Known rows, with every step that occurs:
labil-parik-mibo-logeb-berir-tifev-mude: [ -98  114 -108   10  -74  415 -239   30  -57  345   77  303    8 -144
   69   24  -81 -152 -116  213 -147   98   86   53   27  210  -97 -133
  145   56 -221 -109 -112    0  -39  -12 -145 -225   11  -66  222  231
   31   56  -48   96   49   -9]
gega-labil-parik-mibo: [-135   -8  -23  -83 -116  335   76   26  -50  293  -99   77    9   -7
   20  -31 -155 -305   21  170  -43  113   81  -86   37  -98  -79   97
  249  231  -23  -13  -38  -68 -141   19 -207 -217   55 -142  106   91
  109  113   66   77   33   17]
zasel-bomug-labil-parik-mibo: [  40   51   74   39 -216  346  -83  245   12  212  -31   38  -45   96
   78  -38 -127 -164  -59  -43   42  207 -128  -49   62   58  -87  248
  231    5  -32   12 -139 -158  -16 -131 -355  -89  -32 -182   -4  105
  109  109    8 -230   38   36]
zasel-mibo-tifev-logeb-bomug: [  33  -24  197  -95 -175  110 -279   56  -80   92   30  206  101  133
   -6   42   -7   97 -209  -63 -179  -97   44  124    5   83   87 -160
   81 -179  -49  -59  -74   14  169  -16  107   76   41   12   11  232
  -99   83 -145  117   29  -41]
berir-parik-labil-zasel-mude: [  47  213   -5 -271   13   47  -95 -248   57  180   63   96   59    0
  -18  129  -57 -225 -158   56  -91   77   42 -183 -157   58 -216  101
  212    7   61 -164  -25 -127 -120  -27  -19   11   11 -185  218  -44
  120  282   26 -131  -52 -106]
berir-tifev-parik-labil-zasel-bomug-mude: [ 112  108  -23 -124   49  -55 -265 -187   28  105  -40  218  -46  -16
    3  -24  -16 -114  -44  112 -156   66  -11 -199  -60  249 -143   71
  145 -245   -6  -23  -72   -9  106   36   -2  102  -43 -257  246 -204
  319  250   64 -146    1  -48]
mibo-logeb-bomug-zasel-mude-tifev: [ 181  -98   95   10 -187  -46 -317   25   13  -77   95  172   57  105
  -51  247  -87  278 -125  -31 -159 -115   63  172  -18    7 -134  -29
  -23 -298 -138  -51    8  -49   60 -176  106  120   18   28   39  240
   99   45  -79  -18  157 -113]
gega-labil-parik-mibo-logeb-berir: [-138   15  -56  -36 -201  393  -69   78 -125  313    3  198   36  -54
   53   13 -125 -197  -37  314 -103   96  158   13   75   31  -30  -50
  221  156 -110  -75   34  -66 -124  -85 -177 -209   36  -64   64  188
  133  141   28   26   48   19]
parik-labil-zasel-mude: [   6  193  150 -175  -61    9  -36  -82   62  148  -53  157  -41   34
  -92  165 -104  -85  -50   -7  -71   64  -34 -249 -166   65 -126   90
   45  -34   51 -158  -65    1  -27  -65  -63  114   12 -204  156 -114
  -32  359    1  -91  144  -15]
logeb-berir-parik-labil: [   6  169 -235 -127 -101  189  -23 -154 -129   42  183   45   -7  -74
   67  -31    7 -111  -80  184 -118   92  149   27  -90  106 -160  -80
  182 -154   -9 -144  112 -121   -1 -164   33 -120  -71  -43  113   25
  229   81  111 -146 -159  -48]
mude-zasel-labil-parik: [ 124   26  -33   95 -190  355   22 -183   40  143 -150  -47  -47  -56
  125  -54 -221  -20   95  -53 -100  -17  -20  -31   10   59   14  192
  -76   20 -146  -61  -41   -1 -126 -129  -60  -62  -44  -38  115  -20
   84  118   12 -248  167 -105]
logeb-tifev-mude-zasel-bomug-parik-mibo: [  81  266 -211  161 -119  326    3 -248  -95   11  -94   56 -112  -77
   84   16   42  197  109  120 -167   10  -92  -34  -24  188 -126   43
   10  -89 -169  118 -168    4  217   12  116  -85  -27 -190  123  -21
  387  -11   74  142  163  -22]
mude-logeb-tifev-parik-mibo-zasel: [ -28  155 -143   82 -118  151 -201 -280 -236  -19  -25  202   -6  -20
   86   98  137  235   81  162  -11   39   18   21   -7  187   48 -145
  -39 -122  -93  123   28   58  171  -50  171  -86   -9  -68  412    1
   69 -208 -141  183  -61  -41]
mibo-tifev-logeb-bomug: [  56  -84   18  -85 -110  107 -299   44 -108   35   17  203   84  207
  -36  -78   -8  166 -115   26 -114  -92  159  103   66   79   36 -173
  -13 -182  -52  -28   20   83  168  -85  256   83   53   59   31   67
 -108   84  -57  185   50   64]
tifev-mude-zasel-labil-parik-mibo-logeb-berir: [  19  156 -167  166 -236  522 -283  -16  -48  271  -20  158  -94 -122
   57  -21  -75   81   73  172 -199   89   46   -8   51  293   23   32
 -141   80 -285 -115 -130  -15  -57 -179  -66 -130    7 -108  266  168
  116  126  -77   20  159  -64]
mude-zasel-mibo-logeb-bomug: [  76  -11   95   -4 -181  208 -129 -169  -36  -43   43   91   26  -43
   59  152   -7  316  -97   34 -243  -89   72  127  -27   60   80   21
    9 -102  -67  -54  -46  -30    3  -49   43   -5  -15   46   31  320
  121  -10    6  -43   20 -102]
tifev-parik-labil-zasel: [  12   66   65  -89   44   85 -105 -119   12  113    6   79  -38    1
  -21  -86   12  -75   44  150  -44   90   88 -213 -138  131  -23   34
  -13  -52   66 -164   16   32   61  -23   48  171  -49 -242  390  -83
   37  274  -55   35   79   95]
gega-parik-labil-zasel: [ -75   66  112 -235    5   39  -18 -171  -75  142 -123   68 -141  113
    2  -29 -181 -267   27  153   29  -42  116 -201 -133  -36  -78   67
  164   27   21 -123   45  -58  -16  -29   70   72  -78 -209   39 -227
   11  310  -27   11  127  -22]
mibo-tifev-logeb-mude-zasel-bomug: [ 208  116  -14   98 -121  182 -335 -208 -101 -135  -47  236   -2  143
   14  -77   -5  332  106  174   -4  -28   39   33  -27  174   15 -134
  -43  -79 -116   33   -6  148  106 -168  234  -68  -17   72   30  -10
    7   67    3   40  121   67]
logeb-mude-zasel-labil-parik: [ 107   85  -73  190 -216  392  -23 -248   -8   42 -104   88   19 -104
   44  -29 -164  112  138  174 -167  -21  -88   -9 -117   14  -33   63
  -43  -68 -119  -21  -88  158  -63 -180   43 -148 -140   -5  103   71
   36  172  121 -133  144 -146]
mibo-mude-tifev-logeb-berir-gega-parik: [  -8   44  132  -80  -44   15 -247 -339 -161  -14 -118  290 -177  146
  176  -16  -70   52  -40  357  -85 -162  189  162   53  102  -40 -127
   -7 -136 -169  -74   65   48  111  -41  162   15   56  112  163 -100
  -70  -50 -116  151  -52 -130]
tifev-mude-logeb-berir-parik: [  29  188 -292  111  -39  183 -368  -99 -156  -39   91   69   10 -138
   12 -103  104    3  -46  280  -76   98   44   47  178  222  -95  -96
   73  -34  -27  -84   -1    7  130 -159   98  -67  106   23  214   27
  283 -133  -77   75 -144  -53]
mibo-tifev-mude-logeb-berir-gega-parik-labil-zasel: [-109  127 -153 -211 -143  227 -451 -319 -136  185 -111  348    6   97
   55  -81 -214   -8   35  300  -58   -9  204  -23   57  175  -49  -62
    1 -168 -118 -250   48   51  129 -149  109   36    5  -89  199 -246
   33  201 -144  192  -48  -73]
zasel-labil-parik-mibo-logeb: [ -98   18   -7   77 -239  357 -251  114   32  433   -2  174   32   51
   87  130 -105 -155  -53   -8  -77   72  -20   21    3   85  152   38
   56   71 -240  -80  -76 -143 -126 -125 -232 -102   -2  -88  123  227
 -195  161 -157 -121  108 -129]
logeb-mude-zasel-bomug-labil-parik: [ 204   91    1  165 -216  382  -54 -127  -23  -91  -83   39    7  -43
   47 -111 -158  158   97  200  -71   80 -129  -22  -49   39 -172  174
   96  -87  -13    7 -101  110   24 -193  -56 -142 -144  -51   25   51
  227  135  197 -214   95  -17]
mude-logeb-berir-tifev-parik-mibo-zasel-labil: [  32  150 -294   78 -166  277 -328 -212 -211   91   23  348  -83 -141
  109   97   38   83  103   72 -168  110   43   99    5  276   51  -98
   71 -212 -219  141   23  -29   12 -246  -52  -79  -18  -29  329  -61
  210  -79  -99 -162 -145 -181]
bomug-zasel-mude-logeb-tifev-parik-mibo: [ 110  163  -52  156  -22   19  -80  -32  -94  -34  -36  177   -8  -49
  -19  244  -41  174   45   22  -33   60  -82  -35  -71  111 -171    2
   12 -221 -121   75 -126  -27   77 -130  225   15   90 -197  283  145
  327  -69 -182  114   92  -24]
logeb-mude-tifev-parik-labil: [  70  107  -91   68 -197   83 -233 -316  -79 -173   66  143  -26   44
  -20  -48   61  147  166  316  -74   48   32   45 -202   45 -121 -150
  -18 -284  -49  -64    6   97  178  -92   86   -5 -148  -71  402   28
  -52   28   45  125   87   -2]
gega-berir-parik-mibo-logeb: [ -25   81 -153 -110   50   97 -231 -269 -110  197  147  198   69   36
   98  135  -30 -109  -47  203  -20   86  265   70  -69  106  -20    2
  225  220  -74   40  -87 -254 -146  -10  125 -186   62  -27   79  221
  235   92  -47   84 -166 -162]
labil-zasel-mude-logeb-tifev-parik: [  89  184  131   84  -75  -14 -158 -211  -44   51 -118  247   41  -64
   16  148   -8   64  -83  146  -82  -36 -111 -134   28  177  -48  -12
  -41 -183   64   -8 -141  161   92   -1  181  234   38 -106  227  -48
   95  109 -172   16  173  -21]
mibo-zasel-bomug-tifev-mude: [ 193    8  108  -21 -143  -56 -354  -22  -74  -47   10   40  -59   -4
   -5   -9   28  102   84  -77  -87   35 -162  -57   12  148  -95   58
 -114  122  -92   27   68   94  187  -31  -68  -25    5  -72  107 -318
   21   69  -29  -85   20  -43]
gega-berir-parik-labil-zasel-bomug-tifev-mude: [ 170  150  -59 -112  -59   26 -376 -279  -66  147   45   95  -26   29
   64  -13 -155 -213  -13  183 -140  118   63 -191 -106  145 -227  186
  226  162   58 -128 -103  -78  180  -75  134    8   79 -203  156 -236
  324  406   72 -124  -28 -125]
gega-labil-parik-mibo-logeb-bomug-mude: [-159  -77  -27 -145 -184  282 -166  128 -123  302  -17  192  126   43
  -62   37 -101 -146 -159  329 -245   28  136  -38  142  -48  -85   39
  229   20  -75  -38  -57  -54  -24    4  -57 -154   73 -147   65  233
  201  191  102  213   12  -71]
tifev-logeb-berir-gega-parik-mibo: [ -11   75  -98  -46   22  222   63  -35 -254  251 -107  266 -237   23
  110  -39  -32 -187   30  276 -144   18  185   84   45   94   12  -62
  101   13   15  102  -49  -20  -33  -63  156  -46   76   13   46   37
   83   14   25  253 -188   67]
gega-parik-labil-zasel-mibo: [ -86  101  240 -248  -52   52  -23 -163  -66  185 -113   84 -122   77
   22   51 -188 -306  -52   97  -25  -55   47 -183 -170  -31  -39   64
  230   14   18 -142  -20  -98   -2   19  -21   71  -79 -242   29 -103
   11  318  -97  -21  114  -91]
tifev-parik-mibo-mude-zasel-labil: [ -65   78   19   58  -28  252 -173 -219    0   60   -9  196 -101    7
   70   49   76  219  125  137 -119   80   68  -50 -100  189  109   72
 -130  -20 -266  -38 -103  -86 -101  -51   14  -45   -2 -195  410  124
   60   40 -172   59   28  -93]
tifev-mude-mibo-zasel-bomug: [ 112   42   17   12  -80  116 -347 -218  -56    5  -69  119 -141  -29
  -43  -64  109   47  105   -2    5   68   -9  -23  105  150  -71   62
  -63  169   -3    6    8  -70  130  -28  -81 -132  -64  -76  194 -133
  250   28 -235   93   13  -76]
parik-labil-zasel-bomug: [  34  141  101  -54 -105  128 -116  -59   50  116  -33  105 -137  106
    2   61  -59  -48   -7   22   15   98  -18 -246 -119  100   -3  135
  119  -26   73 -141   20  -21   66 -159 -158   65  -44 -172   50 -125
    6  305   41 -222  100   25]
mude-logeb-berir-tifev-parik-mibo-zasel: [  13  163 -251    7  -35  242 -229 -247 -253  -20   72  328  -70 -172
   93   59   59  103   73  167  -96  114  108   84    7  231  -39 -147
  106 -157 -155  120   46   37   26 -162    6 -123   -5   -8  339  -35
  248 -164  -56  -10 -168  -64]
tifev-parik-mibo-mude: [-164   47  123  -21   96  115 -146  -90  -32   37   88  224  -35   21
   14   29  151  109   16  209  -29   97   94  -45  -82  132   55  -56
  -38   11 -166  -72  -74  -46  -37   59   12  -61   12 -176  370  183
  -31  -10 -208  231  -19   20]
bomug-mude-mibo-tifev-parik-labil-zasel: [ -33  112  -62 -308   17   46 -311 -240  -85   98  -10  192  108   49
  -51  -16  -97  -34  -90  231  -37   -6  129 -203   14    5 -184   30
    2 -228 -118 -169  -72  -35  204   75  211  104  -74 -301  330 -187
  303  343 -187  262   70 -115]

Rows:
[ 231  252   28 -189  -23  -34 -274 -432  -95  139  -38  188  -62  121
   47   82 -153 -239  -60  168  -69   34  202 -115 -125  169 -241   65
  208   93   64  -42 -114 -114   27  -74  228   80  127  -99  289 -119
  232  328  -21  -23   68 -134] -> gega-berir-parik-labil-zasel-mude-tifev-logeb
[ -57  141    0  -70 -185  228 -391  -66  -83  159  -92  240  112  -70
  -23   15 -144  -27  -93  260 -123   -6   31 -106  109  112  -19  -36
  151    1  -55 -128  -56   92  124  -92  -42   82   89 -116   82  -64
  234  240 -113   45   48 -137] -> gega-labil-zasel-mibo-tifev-mude-logeb-berir
[  15   16   10  -82 -195  145 -208   -9 -136  120  -61  289   18  -33
  -63  174  -80  -65  -43  253 -332   90  -22 -160   51  -91 -154  155
  225  -59   61   39 -163   81   80  -65   49  180  185 -225  231  -43
  224  238   43   97   28  -14] -> gega-labil-zasel-mude-logeb-bomug-tifev-parik-mibo
[ 244  126  -89   18 -111  253 -127 -213 -135  144 -157  185 -148   25
  180  -56 -129 -164    7  300 -197  -45   81   35  132   47 -114   83
  206 -118   -5   93   18   68  178 -144  -31  218   96   14   62 -224
  335  189  136  -69   27  -49] -> mude-tifev-logeb-berir-gega-labil-zasel-bomug-parik
[  83  173 -155  -37  -88  131 -267 -107 -157   75  -43  134   18  -60
   35    2  -62 -175 -145  401 -107   49   20 -187  223   95 -132  146
  319  -57   64   24   16   -9   26 -170    4   29   81  -98  -82 -153
  595  198  115 -195 -110 -164] -> gega-labil-zasel-bomug-mude-logeb-berir-parik
[  -2    0   -1 -180 -111   96 -234 -328   67  353 -133  389   22   57
   82  204  -76  -86   24  261 -194   55  151   21    7   41  -26  148
   41   23    4    9 -103  -72 -203   97 -157  107   95 -101  348   59
   63  151  -33  181 -121  -88] -> berir-gega-labil-zasel-mude-tifev-parik-mibo-logeb
[ -23  163  -58 -124 -188  134 -324 -136 -191  169  -81  196  -81  -98
  104   79 -222 -161  -48  287 -307   18  -71  -78   -8    2 -156   68
  164 -102  -40 -200  -81  104  336  -76   61  119  137 -161  232 -263
   72  192    0   77 -123 -140] -> bomug-tifev-mude-logeb-berir-gega-parik-labil-zasel-mibo
[ 159   87  -21   23  -77  170 -167 -310  -57  -30   57  193    9 -222
  155   63    0  209  -17  120 -239  -36   98  158  -52  270    8  -97
   17 -157 -160  -19  -36  -26  -41   10   53   -3  -42   16  200  191
  320  -43  -40 -155  -10  -73] -> mude-zasel-mibo-logeb-berir-tifev-parik
[ 102  -53   51 -160  -92   -7  -80 -385   92  233 -222  249   11   13
   75   45 -138 -159   56  184 -201   -7   86   -6   36    4 -106  206
   -8  -55  128    1  -72   22 -149  117  -97  183   55  -75  276 -134
  155  174   27   66  -91  -79] -> berir-gega-labil-zasel-mude-tifev-parik
[ 135  165  148 -134 -200   86 -197  -95  -43   83  -66  225 -144  164
  -85  139  -66    6 -119   62 -200   -7   46 -150 -108   74 -163   31
   78 -203   74 -102  -90   71  167 -153   77  224   70 -127  273  -43
  -70  305   44   32  206   11] -> parik-labil-zasel-mude-tifev-logeb-bomug
[-227   11  -29 -112 -127  408   81 -169  -87  319  -69  344  -13  -78
  141   35 -171 -112  -41  366 -221   65  175   62   25   10  -53   40
  138   16  -81 -135   10   14 -135  -48 -186 -252   20  -15  114  114
  110  117   88   76 -208 -110] -> logeb-berir-gega-labil-parik-mibo-mude
[   8   45   90 -176 -229  117 -436 -224  -66   27   36  362  130  148
  -67   36  -62  168  -56   93 -129   32  135  -48  -24  178  -30  -69
  -26 -369  -41 -230    1   36  108 -159  121  197  -12 -152  325   -7
  -13  243 -213   55  151   36] -> mibo-tifev-parik-labil-zasel-mude-logeb-bomug
[  60  124   27 -218  -49  209 -236  -97  -91  283  -25  194  138  -26
   59   -3 -119 -233 -230  247 -158  -48  126  -86   17   67  -78  -52
  307   69    6  -56   -9    5  -16   -8   87   67   76  -95   50    1
  270  327  -15  -29  -66 -131] -> gega-labil-zasel-mibo-tifev-logeb-berir-parik
[  45  153  204   47  -70  386 -156  -42 -109   99  -38  166 -148   43
  158   55 -127   31  -55  188  -82   79  -44 -128    0   52 -100  104
  136  192 -243 -107 -107   89   92  -77  -24 -188  161 -108  249   47
  -60   55  -23   -1  146   47] -> labil-parik-mibo-mude-zasel-bomug-tifev-logeb
[ 207   40  -22   53 -196  228 -332  -80 -203  146  -76  153   26  -68
   49   29 -126  -78   21  158 -250  -33 -155  -18  -52 -116 -158  -46
   79   89 -134   32  -26  198  324 -117  206  -62   33  -34  306 -220
  -75  248  -22   11   54 -176] -> bomug-tifev-logeb-mude-mibo-zasel-labil-parik
